Look-ups in named tables: a row name and a column name give one cell, copied from the table.

nopezo
columns: tevusip, vikul, fatede, noromi, fen, busefa, keb
far: [0.7, 0.3, 0.6, 0.2, 0.7, 0.8, 0.3]
zokiris: [0.6, 0.6, 0.6, 0.7, 0.4, 0.4, 0.6]
ruziva: [0.7, 0.4, 0.6, 0.2, 0.7, 0.8, 0.4]
veb: [0.5, 0.6, 0.6, 0.7, 0.5, 0.4, 0.6]
rivig: [0.5, 0.5, 0.5, 0.6, 0.5, 0.6, 0.6]
peparem: [0.6, 0.7, 0.2, 0.4, 0.6, 0.4, 0.4]

far, fatede: 0.6
zokiris, noromi: 0.7
veb, keb: 0.6
rivig, tevusip: 0.5
ruziva, tevusip: 0.7
peparem, fen: 0.6
rivig, noromi: 0.6
zokiris, tevusip: 0.6
zokiris, fen: 0.4
ruziva, vikul: 0.4
veb, fatede: 0.6
zokiris, keb: 0.6
rivig, busefa: 0.6
far, vikul: 0.3
peparem, vikul: 0.7
veb, busefa: 0.4
veb, fen: 0.5

gavu.tsv
	talotol	ropi
piv	6058	6240
pov	8935	3516
pabuvig	6591	4663
lifosa	6135	6571
pidomon	4886	4941
lev	7211	6575
vivazag	4278	8173
mukeso	3976	7201
paveb	2196	6951
lem	5074	7645

What is the ropi of lifosa in gavu?
6571
What is the talotol of vivazag in gavu?
4278
What is the talotol of pidomon in gavu?
4886
What is the talotol of piv in gavu?
6058
What is the ropi of mukeso in gavu?
7201
What is the talotol of pov in gavu?
8935
Which row has the largest ropi? vivazag

dosad.tsv
	rasis	rekib	zafe	pogepi	dagugom	zupeg	tam	kufo
bif	1155	1652	-2676	-319	-2788	-659	-358	1438
mivabo	5465	2373	-1410	1938	-2595	-85	-3282	870
desik	893	741	-1255	81	-1511	-498	-974	322
vek	2409	-459	1130	1440	196	243	-2385	-1210
sus	4713	765	451	2239	-972	398	-3218	-537
levoz	-6939	-5464	4249	-2706	5978	-757	213	-4597
paz	4637	903	375	1973	-780	162	-3522	-563
redi	-2752	-1291	-64	-1635	693	-758	299	-972
fur	2633	985	-1092	797	-1866	-56	-1340	378
sen	1877	496	-827	642	-1510	-38	-964	196

tam of redi = 299
zafe of redi = -64
dagugom of vek = 196
tam of sus = -3218
rasis of vek = 2409
dagugom of levoz = 5978
rasis of desik = 893
kufo of mivabo = 870
rasis of mivabo = 5465
tam of levoz = 213
rekib of sus = 765
zafe of sen = -827
kufo of redi = -972
tam of sen = -964
dagugom of desik = -1511
zafe of levoz = 4249
pogepi of mivabo = 1938
rekib of sen = 496
pogepi of fur = 797
Which row has the largest kufo? bif

sulifi
|  | nusip | dobaf | goponoz | putube | gugola | nali | buto | dev | gerore |
|---|---|---|---|---|---|---|---|---|---|
| ref | 205 | 128 | 51 | 126 | 136 | 48 | 48 | 119 | 38 |
| matov | 104 | 25 | 141 | 119 | 140 | 91 | 91 | 72 | 210 |
| rinor | 34 | 114 | 186 | 44 | 67 | 200 | 200 | 194 | 126 |
| zut | 178 | 98 | 44 | 131 | 152 | 25 | 25 | 169 | 49 |
| fufo | 35 | 118 | 189 | 42 | 68 | 205 | 205 | 194 | 124 |
| vur | 16 | 61 | 172 | 94 | 73 | 163 | 163 | 176 | 157 |
| vab | 144 | 118 | 21 | 114 | 157 | 42 | 42 | 184 | 130 |
| ler | 87 | 175 | 173 | 76 | 169 | 149 | 149 | 86 | 6 |
| lipapo | 170 | 42 | 40 | 121 | 142 | 119 | 119 | 92 | 174 |
| similid | 110 | 37 | 111 | 122 | 167 | 108 | 108 | 77 | 215 |

What is the gerore of similid in sulifi?
215
What is the gerore of zut in sulifi?
49
What is the nali of rinor in sulifi?
200
What is the goponoz of lipapo in sulifi?
40
What is the buto of matov in sulifi?
91
What is the gugola of lipapo in sulifi?
142
What is the nusip of rinor in sulifi?
34
What is the nali of lipapo in sulifi?
119
What is the gugola of rinor in sulifi?
67
What is the dobaf of similid in sulifi?
37
What is the dev of matov in sulifi?
72
What is the goponoz of zut in sulifi?
44
What is the putube of zut in sulifi?
131

